Below is a small trained network, with its code and all its weights. Each question gives an input and a class and asks what happens when units are switched off, that is, made to give their printed mean instead of their output.

import numpy as np


def w(rows, s, z=0):
    codes = np.array(rows[::2]) - 128.0
    scale = np.full(codes.shape[1], s)
    scale[-1] = z or s
    return codes * scale


def norm(h):
    return h / np.sqrt((h * h).mean(-1, keepdims=True) + 1e-5)


def f(y):
    return np.maximum(y, 0)


def log_softmax(a):
    a = a - a.max(-1, keepdims=True)
    return a - np.log(np.exp(a).sum(-1, keepdims=True))


def net(x, mask):
    res = np.array(x, float).reshape(1, 7) / 4 @ E
    u = 0
    for l in range(4):
        y = f(norm(res) @ A[l][:, :-1].T + A[l][:, -1])
        res = res + np.where(mask[u : u + 9], y, B[l][:, -1]) @ B[l][:, :-1]
        u += 9
    return log_softmax(norm(res)[-1] @ U[:, :-1].T + U[:, -1])


A, B = {}, {}
E = w([
[129,126,128,129,128,127,132,129],'x0',
[136,209,20,130,125,51,76,212],'x1',
[127,127,128,127,128,129,129,129],'x2',
[163,178,254,95,129,95,144,225],'x3',
[17,151,149,233,138,143,155,168],'x4',
[153,154,134,155,222,131,116,102],'x5',
[153,196,152,151,93,73,164,54],'x6',
],0.0047)
A[0] = w([
[92,112,129,110,3,127,186,153,130],'0.n1',
[102,135,137,137,195,138,62,128,8],'0.n2',
[108,81,144,145,115,200,159,111,33],'0.n3',
[107,219,64,158,120,50,131,143,30],'0.n4',
[73,107,117,202,139,141,113,136,227],'0.n5',
[102,124,168,206,113,94,135,170,253],'0.n6',
[145,134,150,136,115,155,203,65,178],'0.n7',
[116,119,185,116,139,125,183,117,162],'0.n8',
[112,78,133,136,100,216,11,160,53],'0.n9',
],0.0055,0.0021)
B[0] = w([
[31,136,124,19,23,98,112,138,220],'0.n1',
[54,123,101,74,158,115,182,182,150],'0.n2',
[164,58,151,188,133,107,2,138,193],'0.n3',
[180,47,196,224,90,115,27,114,234],'0.n4',
[188,131,98,70,85,179,176,100,239],'0.n5',
[247,127,93,85,102,160,203,123,254],'0.n6',
[140,142,131,182,88,92,12,106,241],'0.n7',
[142,140,176,146,106,104,2,195,214],'0.n8',
[123,15,73,91,168,150,231,211,186],'0.n9',
],0.0041,0.0033)
A[1] = w([
[160,117,112,137,232,162,113,150,127],'1.n1',
[153,100,173,81,170,149,142,200,171],'1.n2',
[52,126,152,241,95,164,188,159,97],'1.n3',
[161,175,153,159,254,100,129,74,114],'1.n4',
[104,135,136,103,124,158,153,78,178],'1.n5',
[127,153,134,173,248,141,152,121,126],'1.n6',
[62,201,91,181,140,100,107,176,84],'1.n7',
[187,86,133,66,134,127,84,105,128],'1.n8',
[166,142,94,89,139,113,119,116,4],'1.n9',
],0.0073,0.0029)
B[1] = w([
[103,65,119,93,65,132,130,158,197],'1.n1',
[64,147,165,163,189,126,206,194,246],'1.n2',
[245,190,79,3,164,189,151,95,197],'1.n3',
[73,80,131,18,20,88,105,130,194],'1.n4',
[158,128,114,153,156,105,69,169,167],'1.n5',
[130,102,105,19,48,114,98,127,171],'1.n6',
[201,114,144,77,142,152,98,112,172],'1.n7',
[140,186,90,119,149,210,187,158,255],'1.n8',
[178,114,170,123,147,172,134,105,156],'1.n9',
],0.0064,0.0045)
A[2] = w([
[142,165,32,97,141,81,108,195,55],'2.n1',
[106,114,177,106,111,178,206,77,92],'2.n2',
[98,165,99,138,103,184,233,139,82],'2.n3',
[132,88,170,148,142,170,98,115,6],'2.n4',
[120,60,43,145,136,189,180,101,63],'2.n5',
[133,125,50,131,161,57,113,217,234],'2.n6',
[3,115,127,71,83,106,178,122,192],'2.n7',
[85,48,232,115,151,201,139,78,56],'2.n8',
[178,58,188,110,104,185,153,70,176],'2.n9',
],0.0057,0.0022)
B[2] = w([
[161,88,179,153,146,153,63,107,221],'2.n1',
[190,156,104,141,137,105,41,158,185],'2.n2',
[199,95,133,111,185,172,70,108,176],'2.n3',
[128,138,151,210,145,139,94,134,143],'2.n4',
[78,172,114,109,196,81,150,179,210],'2.n5',
[153,57,183,230,144,183,76,117,244],'2.n6',
[117,69,139,54,68,114,84,122,203],'2.n7',
[190,102,116,205,125,105,2,133,193],'2.n8',
[177,150,56,169,146,92,106,175,254],'2.n9',
],0.0061,0.0041)
A[3] = w([
[117,164,139,162,98,52,160,44,11],'3.n1',
[102,138,239,109,194,95,137,170,205],'3.n2',
[200,197,175,116,89,76,111,55,95],'3.n3',
[127,132,60,155,109,146,216,135,6],'3.n4',
[68,60,20,111,206,109,92,99,162],'3.n5',
[77,86,61,170,169,103,160,43,66],'3.n6',
[179,172,131,40,138,192,137,198,121],'3.n7',
[111,188,183,151,95,55,157,2,2],'3.n8',
[102,98,41,180,148,167,127,67,34],'3.n9',
],0.0069,0.0022)
B[3] = w([
[97,84,180,104,234,192,203,195,139],'3.n1',
[57,211,116,203,74,41,182,2,191],'3.n2',
[54,55,105,144,227,187,163,203,214],'3.n3',
[121,120,166,107,152,111,98,86,131],'3.n4',
[89,186,238,154,74,65,203,78,199],'3.n5',
[42,238,217,116,60,44,221,183,139],'3.n6',
[112,155,54,123,142,131,142,23,253],'3.n7',
[54,13,158,160,232,228,196,216,144],'3.n8',
[136,252,228,155,144,106,164,174,163],'3.n9',
],0.0063,0.0068)
U = w([
[38,245,222,193,100,30,242,53,140],'0',
[235,93,174,253,150,147,9,146,105],'1',
[233,224,1,34,213,249,210,26,3],'2',
[11,18,148,138,222,227,246,221,47],'3',
[78,65,107,34,18,84,89,87,221],'4',
],0.0088,0.0043)

Each question gives the input, the list of numbers given to net, and the class t.
The units are the neurons (one row each of A and B). Each row of codes is followed by its name. A weight is (code - 128) times the scale printed after its matrix; where a second scale follows, it is the last column's (A, B and U).
mask holds one flag per neuron, layer by layer. A switched-off neuron (its flag False) gives its mean, the last column of its row in B, instead of its output. The means were averaged over made-up inputs and are rounded, as every weight is.
A unit's drop is (log p(t) with every unit on - log p(t) with that unit switched off) / (log p(t) with every unit on - log p(t) with every unit switched off).
The circuit of an input: a set's keep is (log p(t) with only the set's units on - log p(t) with every unit switched off) / (log p(t) with every unit on - log p(t) with every unit switched off). Starting from the 12 units with the biggest drops (on a tie, the unit counted first), units are removed one at a time, each time the one whose removal leaves the highest keep (on an exact tie, the one counted first), for as long as the keep stays at least 0.8.
circuit, biggest first: the units of the circuit, biggest drop first
unit that matters most: the unit with the biggest drop
top k neurons: the k neurons with the biggest drops, biggest first
top k neurons in layer l: the k neurons of layer l with the biggest drops, biggest first
input [-8,-3,-4,-2,-2,5,2], class 4: circuit, biggest first	1.n4
input [-3,6,-6,3,7,-7,4], class 2: circuit, biggest first	1.n3; 1.n7
input [-6,4,7,-3,7,4,7], class 2: top 2 neurons	1.n3; 1.n7
input [-4,-3,-6,7,5,8,-6], class 4: top 3 neurons in layer 1	1.n6; 1.n1; 1.n4
input [-2,-6,5,4,2,8,-3], class 4: top 2 neurons	1.n4; 1.n6
input [-5,5,0,-2,-4,6,3], class 4: top 3 neurons	1.n4; 0.n1; 0.n7
input [-8,4,0,8,-8,-4,-7], class 0: top 2 neurons in layer 1	1.n2; 1.n3
input [-4,3,0,-7,-5,7,-3], class 0: circuit, biggest first	3.n5; 1.n3
input [6,-7,0,0,6,4,-3], class 1: top 2 neurons	2.n8; 0.n3
input [-7,-7,5,-7,-5,5,3], class 0: circuit, biggest first	3.n5; 3.n6; 2.n5
input [8,4,7,6,1,4,-3], class 0: top 2 neurons	3.n2; 1.n2
input [7,7,-6,-1,-6,6,-6], class 1: top 3 neurons	2.n6; 2.n1; 1.n3
input [3,-7,5,3,3,-5,7], class 1: top 2 neurons	2.n8; 2.n9
input [-5,0,-6,-5,-4,-7,-7], class 3: top 3 neurons	0.n9; 1.n4; 3.n2
input [1,8,4,1,-7,-3,4], class 1: circuit, biggest first	2.n6; 2.n1
input [2,-8,7,6,-5,0,2], class 1: circuit, biggest first	2.n8
input [-2,3,7,3,-7,8,8], class 3: top 2 neurons	3.n3; 1.n3
input [-1,-6,4,0,-5,7,7], class 3: top 2 neurons	3.n3; 0.n7
input [1,2,7,-4,-5,1,6], class 3: top 2 neurons	3.n3; 1.n3
input [1,-2,3,-1,1,5,7], class 3: unit that matters most	0.n7
input [-2,2,2,-7,-4,7,-7], class 0: top 3 neurons in layer 3	3.n5; 3.n3; 3.n9
